Here is a tiny trained network, its code and every weight. The questions are about switching its units off for an input and a target symbol, where a switched-off unit gives its printed mean instead of its output.

import numpy as np


def w(rows, s, z=0):
    codes = np.array(rows[::2]) - 128.0
    scale = np.full(codes.shape[1], s)
    scale[-1] = z or s
    return codes * scale


def f(y):
    return y / 2 * (1 + np.tanh(0.7978845608 * (y + 0.044715 * y**3)))


def softmax(a):
    e = np.exp(a - a.max(-1, keepdims=True))
    return e / e.sum(-1, keepdims=True)


def log_softmax(a):
    a = a - a.max(-1, keepdims=True)
    return a - np.log(np.exp(a).sum(-1, keepdims=True))


def net(x, mask):
    ids = ['ΠΣΩαβδελμξτ'.index(c) for c in x.split()]
    T = len(ids)
    res = E[ids] + P[:T]
    r = res
    for j in range(2):
        rows = slice(4 * j, 4 * j + 4)
        q, k, v = (r @ M[0][rows].T for M in (Q, K, V))
        z = softmax(np.where(np.tri(T) > 0, q @ k.T / 4**0.5, -1e9)) @ v
        o = O[0][rows]
        res = res + np.where(mask[j], z, o[:, -1]) @ o[:, :-1]
    y = f(res @ A[0][:, :-1].T + A[0][:, -1])
    res = res + np.where(mask[2:10], y, B[0][:, -1]) @ B[0][:, :-1]
    return log_softmax(res[-1] @ U[:, :-1].T + U[:, -1])


Q, K, V, O, A, B = {}, {}, {}, {}, {}, {}
E = w([
[132,170,143,200],'Π',
[122,129,125,125],'Σ',
[52,155,170,162],'Ω',
[206,112,155,181],'α',
[137,86,189,122],'β',
[159,161,72,83],'δ',
[117,146,141,207],'ε',
[161,42,88,105],'λ',
[251,116,187,92],'μ',
[83,54,90,141],'ξ',
[99,124,145,190],'τ',
],0.026)
P = w([
[128,121,254,75],'0',
[127,120,208,107],'1',
[156,126,149,177],'2',
[107,94,162,83],'3',
[144,114,110,169],'4',
[140,107,92,170],'5',
[129,99,78,166],'6',
[116,54,90,97],'7',
[119,80,45,160],'8',
[141,80,107,127],'9',
],0.0076)
Q[0] = w([
[83,159,195,173],'h0',
[109,13,221,255],'h0',
[95,140,153,164],'h0',
[128,21,191,196],'h0',
[113,31,172,127],'h1',
[51,184,111,45],'h1',
[178,43,78,90],'h1',
[174,202,102,184],'h1',
],0.0099)
K[0] = w([
[120,150,69,88],'h0',
[101,115,7,120],'h0',
[109,86,105,171],'h0',
[137,91,57,96],'h0',
[71,65,140,132],'h1',
[109,160,100,59],'h1',
[155,77,84,110],'h1',
[164,185,47,137],'h1',
],0.015)
V[0] = w([
[212,248,106,123],'h0',
[149,120,81,70],'h0',
[85,165,209,175],'h0',
[96,194,69,125],'h0',
[122,138,148,214],'h1',
[102,92,144,174],'h1',
[129,141,39,95],'h1',
[106,129,67,180],'h1',
],0.013)
O[0] = w([
[203,157,212,14,60],'h0',
[168,98,255,49,158],'h0',
[198,173,53,83,76],'h0',
[72,128,81,68,24],'h0',
[128,110,251,147,145],'h1',
[86,202,107,167,177],'h1',
[110,127,45,37,2],'h1',
[87,107,195,82,46],'h1',
],0.0093,0.008)
A[0] = w([
[131,251,189,146,132],'n0',
[97,80,51,168,212],'n1',
[119,100,220,152,215],'n2',
[60,254,83,109,174],'n3',
[203,67,166,139,254],'n4',
[56,4,158,198,36],'n5',
[149,133,138,81,94],'n6',
[43,192,10,117,145],'n7',
],0.0082,0.0038)
B[0] = w([
[131,129,101,13,190],'n0',
[100,194,47,103,199],'n1',
[101,122,85,120,255],'n2',
[184,137,228,79,149],'n3',
[136,67,76,144,213],'n4',
[107,175,150,102,242],'n5',
[76,227,103,213,137],'n6',
[139,85,254,106,177],'n7',
],0.0097,0.022)
U = w([
[44,92,204,212,72],'Π',
[146,182,77,67,194],'Σ',
[94,124,136,147,61],'Ω',
[117,192,146,150,156],'α',
[144,183,251,179,70],'β',
[1,117,38,132,74],'δ',
[85,122,125,142,62],'ε',
[63,12,174,92,139],'λ',
[207,50,159,193,87],'μ',
[134,134,88,213,255],'ξ',
[91,195,135,153,92],'τ',
],0.0081,0.0067)

Each question gives the input, a string of symbols that net reads in full, and the target symbol t.
The units are the heads (4 rows each of Q, K, V and O) and the neurons (one row each of A and B). Each row of codes is followed by its name. A weight is (code - 128) times the scale printed after its matrix; where a second scale follows, it is the last column's (O, A, B and U).
mask holds one flag per unit, heads first, then neurons. A switched-off unit (its flag False) gives its mean, the last column of its rows in O or B, instead of its output. The means were averaged over made-up inputs and are rounded, as every weight is.
A unit's drop is (log p(t) with every unit on - log p(t) with that unit switched off) / (log p(t) with every unit on - log p(t) with every unit switched off).
The circuit of an input: a set's keep is (log p(t) with only the set's units on - log p(t) with every unit switched off) / (log p(t) with every unit on - log p(t) with every unit switched off). Starting from all 10 units, units are removed one at a time, each time the one whose removal leaves the highest keep (on an exact tie, the one counted first), for as long as the keep stays at least 0.8.
units of the circuit, in order: the units of the circuit, biggest drop first
most important unit: the unit with the biggest drop
k most important neurons: the k neurons with the biggest drops, biggest first
which heads matter: for each layer, one digit per head in row order, 1 if its drop is at least 0.15 and else 0, layers parted by /
drop when u is switched off: that unit's drop, to one decimal
input δ Ω Ω Σ β δ λ ε β τ, target Π: which heads matter => 10
input β λ δ Ω ξ δ μ, target μ: most important unit => n1
input Ω λ ε ξ β, target δ: units of the circuit, in order => (h0, n1)
input β β β β ε β Σ, target ξ: which heads matter => 10
input ε β α λ Π τ, target Π: which heads matter => 11
input Ω Ω Ω Ω α, target μ: units of the circuit, in order => (h1, n1, n5, h0)
input β β β ξ Ω, target δ: 2 most important neurons => (n1, n2)
input β δ λ ξ Ω τ, target δ: 4 most important neurons => (n1, n7, n2, n3)
input μ β β Ω, target β: 2 most important neurons => (n7, n3)
input β β Ω Ω β, target ξ: units of the circuit, in order => (h0, h1)
input ε α δ α δ ε, target λ: units of the circuit, in order => (h0, n0)
input β β Ω β β β Ω Σ β, target ξ: which heads matter => 01
input β μ β λ β α μ ε, target Π: which heads matter => 11
input β δ λ μ Ω β Ω, target Π: most important unit => n1
input δ Ω ξ β β β μ μ β α, target δ: 4 most important neurons => (n1, n7, n5, n3)
input δ δ λ, target δ: 3 most important neurons => (n7, n3, n5)
input δ β β δ λ α, target Π: which heads matter => 10
input ξ Σ Ω τ, target δ: 3 most important neurons => (n1, n3, n7)
input μ ε β δ δ ξ β Ω Σ, target ξ: units of the circuit, in order => (n0, h0)
input ξ Π Ω, target δ: 3 most important neurons => (n1, n7, n2)
input δ β Ω ξ λ β α α Ω Π, target Π: most important unit => h1
input β β Ω ξ μ δ μ, target μ: 3 most important neurons => (n1, n5, n4)
input λ β Π, target Π: 2 most important neurons => (n1, n2)
input δ λ β β λ δ δ Π, target λ: drop when h0 is switched off => 0.7
input Π δ ε Ω τ, target λ: drop when h0 is switched off => 0.6
input Ω ε β α, target μ: drop when n6 is switched off => 0.1
input β Σ β λ β α, target Π: drop when h0 is switched off => 0.7
input β β β β Π, target Σ: most important unit => h0
